Below are the code and all the weights of a small trained network. Each question names an input and a target symbol and asks about switching units off, where a switched-off unit gives its printed mean instead of its output.

import numpy as np


def w(rows, s, z=0):
    codes = np.array(rows[::2]) - 128.0
    scale = np.full(codes.shape[1], s)
    scale[-1] = z or s
    return codes * scale


def f(y):
    return np.maximum(y, 0)


def softmax(a):
    e = np.exp(a - a.max(-1, keepdims=True))
    return e / e.sum(-1, keepdims=True)


def log_softmax(a):
    a = a - a.max(-1, keepdims=True)
    return a - np.log(np.exp(a).sum(-1, keepdims=True))


def net(x, mask):
    ids = ['ΓΞΣΩαβδηθλμπφψ'.index(c) for c in x.split()]
    T = len(ids)
    res = E[ids] + P[:T]
    q, k, v = (res @ M[0].T for M in (Q, K, V))
    z = softmax(np.where(np.tri(T) > 0, q @ k.T / 2**0.5, -1e9)) @ v
    res = res + np.where(mask[0], z, O[0][:, -1]) @ O[0][:, :-1]
    y = f(res @ A[0][:, :-1].T + A[0][:, -1])
    res = res + np.where(mask[1:17], y, B[0][:, -1]) @ B[0][:, :-1]
    return log_softmax(res[-1] @ U[:, :-1].T + U[:, -1])


Q, K, V, O, A, B = {}, {}, {}, {}, {}, {}
E = w([
[172,209,169,206,133],'Γ',
[169,130,6,68,76],'Ξ',
[236,51,100,143,123],'Σ',
[197,111,170,184,158],'Ω',
[104,59,156,103,182],'α',
[124,147,144,70,222],'β',
[86,68,71,97,104],'δ',
[198,34,123,86,91],'η',
[71,136,125,28,164],'θ',
[65,125,104,72,181],'λ',
[224,117,131,76,162],'μ',
[116,120,188,119,234],'π',
[48,84,162,135,187],'φ',
[117,87,47,209,207],'ψ',
],0.021)
P = w([
[9,59,144,14,188],'0',
[15,72,135,2,196],'1',
[34,102,116,4,180],'2',
[56,130,109,25,161],'3',
[75,146,112,48,135],'4',
[98,149,115,65,120],'5',
[126,152,125,77,109],'6',
[148,153,123,90,104],'7',
[157,152,129,93,102],'8',
[170,155,134,88,99],'9',
[178,151,145,83,93],'10',
],0.0058)
Q[0] = w([
[46,243,130,254,13],'head 0',
[168,144,155,170,176],'head 0',
],0.0075)
K[0] = w([
[135,167,245,100,15],'head 0',
[99,103,142,169,146],'head 0',
],0.012)
V[0] = w([
[96,174,192,146,3],'head 0',
[108,116,11,243,208],'head 0',
],0.0034)
O[0] = w([
[68,145,209,66,121,3],'head 0',
[126,195,88,251,77,231],'head 0',
],0.012,0.0061)
A[0] = w([
[34,162,165,159,166,154],'neuron 0',
[132,132,119,191,145,253],'neuron 1',
[86,156,191,97,111,172],'neuron 2',
[129,105,142,45,97,132],'neuron 3',
[57,137,99,146,110,174],'neuron 4',
[184,166,153,145,52,225],'neuron 5',
[150,7,171,107,165,232],'neuron 6',
[90,91,176,200,166,129],'neuron 7',
[138,165,91,105,82,212],'neuron 8',
[147,150,69,86,68,152],'neuron 9',
[51,70,110,80,92,176],'neuron 10',
[136,148,179,92,157,72],'neuron 11',
[71,46,101,123,110,179],'neuron 12',
[127,65,100,113,134,53],'neuron 13',
[147,159,111,127,154,119],'neuron 14',
[151,53,100,135,98,138],'neuron 15',
],0.014,0.0047)
B[0] = w([
[104,114,192,156,180,151],'neuron 0',
[155,132,188,61,142,254],'neuron 1',
[193,63,114,163,149,134],'neuron 2',
[194,111,118,84,11,151],'neuron 3',
[95,121,166,73,84,162],'neuron 4',
[55,138,110,90,123,194],'neuron 5',
[151,101,18,178,108,211],'neuron 6',
[167,83,183,161,122,191],'neuron 7',
[175,71,208,116,129,159],'neuron 8',
[150,146,192,180,188,160],'neuron 9',
[66,14,139,165,78,160],'neuron 10',
[150,149,66,128,177,137],'neuron 11',
[61,254,176,141,128,169],'neuron 12',
[114,210,126,110,149,154],'neuron 13',
[107,102,124,44,121,162],'neuron 14',
[106,192,137,141,148,191],'neuron 15',
],0.0088,0.016)
U = w([
[89,227,151,116,218,185],'Γ',
[163,140,177,113,47,197],'Ξ',
[136,201,64,159,158,92],'Σ',
[184,40,120,172,100,141],'Ω',
[104,106,79,164,113,214],'α',
[92,132,54,40,209,92],'β',
[95,161,124,151,36,87],'δ',
[160,167,97,156,9,72],'η',
[128,52,116,64,61,128],'θ',
[61,112,91,59,153,183],'λ',
[167,114,67,53,106,127],'μ',
[116,82,99,126,244,2],'π',
[99,65,146,171,145,18],'φ',
[120,150,130,130,130,65],'ψ',
],0.011,0.0076)

Each question gives the input, a string of symbols that net reads in full, and the target symbol t.
The units are the heads (2 rows each of Q, K, V and O) and the neurons (one row each of A and B). Each row of codes is followed by its name. A weight is (code - 128) times the scale printed after its matrix; where a second scale follows, it is the last column's (O, A, B and U).
mask holds one flag per unit, heads first, then neurons. A switched-off unit (its flag False) gives its mean, the last column of its rows in O or B, instead of its output. The means were averaged over made-up inputs and are rounded, as every weight is.
A unit's drop is (log p(t) with every unit on - log p(t) with that unit switched off) / (log p(t) with every unit on - log p(t) with every unit switched off).
The circuit of an input: a set's keep is (log p(t) with only the set's units on - log p(t) with every unit switched off) / (log p(t) with every unit on - log p(t) with every unit switched off). Starting from the 12 units with the biggest drops (on a tie, the unit counted first), units are removed one at a time, each time the one whose removal leaves the highest keep (on an exact tie, the one counted first), for as long as the keep stays at least 0.8.
units of the circuit, in order: the units of the circuit, biggest drop first
unit that matters most: the unit with the biggest drop
k most important neurons: the k neurons with the biggest drops, biggest first
drop when u is switched off: that unit's drop, to one decimal
input θ ψ φ, target Γ: 3 most important neurons	(neuron 12; neuron 0; neuron 6)
input μ Ω δ Σ α β Ω θ, target θ: units of the circuit, in order	(head 0; neuron 3; neuron 10)
input α Ω ψ θ α Ω Σ α, target Ξ: 4 most important neurons	(neuron 6; neuron 1; neuron 7; neuron 4)
input π Ω Ω α Ω φ Ω α Ω Σ, target Σ: unit that matters most	neuron 15
input Ω ψ Ω λ μ μ α δ, target Γ: units of the circuit, in order	(neuron 12; neuron 9)
input ψ Γ Ω Ω μ, target Γ: units of the circuit, in order	(neuron 9; neuron 6)
input α φ Ω Ω η μ ψ, target Γ: units of the circuit, in order	(neuron 6; neuron 1)
input μ Σ Ω Ω φ α, target α: 3 most important neurons	(neuron 6; neuron 1; neuron 10)
input Γ Ω Ξ Ω Γ ψ Ω μ, target Γ: 3 most important neurons	(neuron 9; neuron 6; neuron 5)
input Σ α μ Σ Σ δ, target δ: 4 most important neurons	(neuron 12; neuron 10; neuron 1; neuron 3)
input μ ψ Σ, target Γ: 2 most important neurons	(neuron 15; neuron 6)
input Ω α η α Ω μ, target μ: 2 most important neurons	(neuron 3; neuron 7)
input α Ω Ω α Ω Ω π λ Ξ β, target β: 2 most important neurons	(neuron 7; neuron 11)
input ψ Ω δ, target Γ: units of the circuit, in order	(neuron 12)
input θ λ Ω Ξ, target Ξ: drop when neuron 3 is switched off	0.3
input ψ Ω η, target Γ: drop when head 0 is switched off	0.4
input β ψ μ Σ π λ Ξ, target Γ: drop when neuron 9 is switched off	0.7
input ψ θ λ, target Γ: drop when neuron 10 is switched off	0.2
